Here is a tiny trained network, its code and every weight. The questions are about switching its units off for an input and a class, where a switched-off unit gives its printed mean instead of its output.

import numpy as np


def w(rows, s, z=0):
    codes = np.array(rows[::2]) - 128.0
    scale = np.full(codes.shape[1], s)
    scale[-1] = z or s
    return codes * scale


def f(y):
    return np.maximum(y, 0)


def log_softmax(a):
    a = a - a.max(-1, keepdims=True)
    return a - np.log(np.exp(a).sum(-1, keepdims=True))


def net(x, mask):
    res = np.array(x, float).reshape(1, 3) / 4 @ E
    y = f(res @ A[0][:, :-1].T + A[0][:, -1])
    res = res + np.where(mask, y, B[0][:, -1]) @ B[0][:, :-1]
    return log_softmax(res[-1] @ U[:, :-1].T + U[:, -1])


A, B = {}, {}
E = w([
[151,214,238],'x0',
[2,81,214],'x1',
[58,230,103],'x2',
],0.0077)
A[0] = w([
[129,252,110,188],'n1',
[150,227,53,207],'n2',
[89,165,99,166],'n3',
[128,254,201,254],'n4',
[68,40,197,254],'n5',
[45,28,56,188],'n6',
[180,66,81,185],'n7',
[237,63,88,199],'n8',
],0.0096,0.0053)
B[0] = w([
[144,37,104,210],'n1',
[140,77,34,213],'n2',
[98,112,109,162],'n3',
[155,22,175,245],'n4',
[85,202,191,220],'n5',
[50,203,49,206],'n6',
[181,198,74,186],'n7',
[244,202,108,210],'n8',
],0.011)
U = w([
[130,108,246,166],'0',
[222,201,116,154],'1',
[150,25,115,145],'2',
[138,156,151,89],'3',
[115,139,81,78],'4',
[136,133,143,2],'5',
[40,184,138,157],'6',
],0.012,0.0083)

Each question gives the input, the list of numbers given to net, and the class t.
The units are the neurons (one row each of A and B). Each row of codes is followed by its name. A weight is (code - 128) times the scale printed after its matrix; where a second scale follows, it is the last column's (A, B and U).
mask holds one flag per neuron, in row order. A switched-off neuron (its flag False) gives its mean, the last column of its row in B, instead of its output. The means were averaged over made-up inputs and are rounded, as every weight is.
A unit's drop is (log p(t) with every unit on - log p(t) with that unit switched off) / (log p(t) with every unit on - log p(t) with every unit switched off).
The circuit of an input: a set's keep is (log p(t) with only the set's units on - log p(t) with every unit switched off) / (log p(t) with every unit on - log p(t) with every unit switched off). Starting from all 8 units, units are removed one at a time, each time the one whose removal leaves the highest keep (on an exact tie, the one counted first), for as long as the keep stays at least 0.8.
units of the circuit, in order: the units of the circuit, biggest drop first
most important unit: the unit with the biggest drop
k most important neurons: the k neurons with the biggest drops, biggest first
drop of u: that unit's drop, to one decimal
input [0,2,-1], class 6: units of the circuit, in order -> n4, n8, n1
input [2,0,-5], class 1: units of the circuit, in order -> n4, n8
input [2,3,-3], class 0: 3 most important neurons -> n6, n2, n7
input [-8,4,-8], class 1: units of the circuit, in order -> n8, n7
input [6,-8,-1], class 2: units of the circuit, in order -> n4, n1
input [0,-1,1], class 2: units of the circuit, in order -> n5, n8
input [-3,-8,7], class 2: units of the circuit, in order -> n1, n2
input [-8,3,-7], class 1: units of the circuit, in order -> n8, n7
input [5,-1,-2], class 0: most important unit -> n2
input [-3,3,-7], class 1: 2 most important neurons -> n8, n7
input [-7,2,8], class 6: drop of n5 -> -0.1
input [1,5,3], class 0: drop of n6 -> 0.2
input [1,4,5], class 0: drop of n2 -> 0.2
input [-8,5,-5], class 6: most important unit -> n6
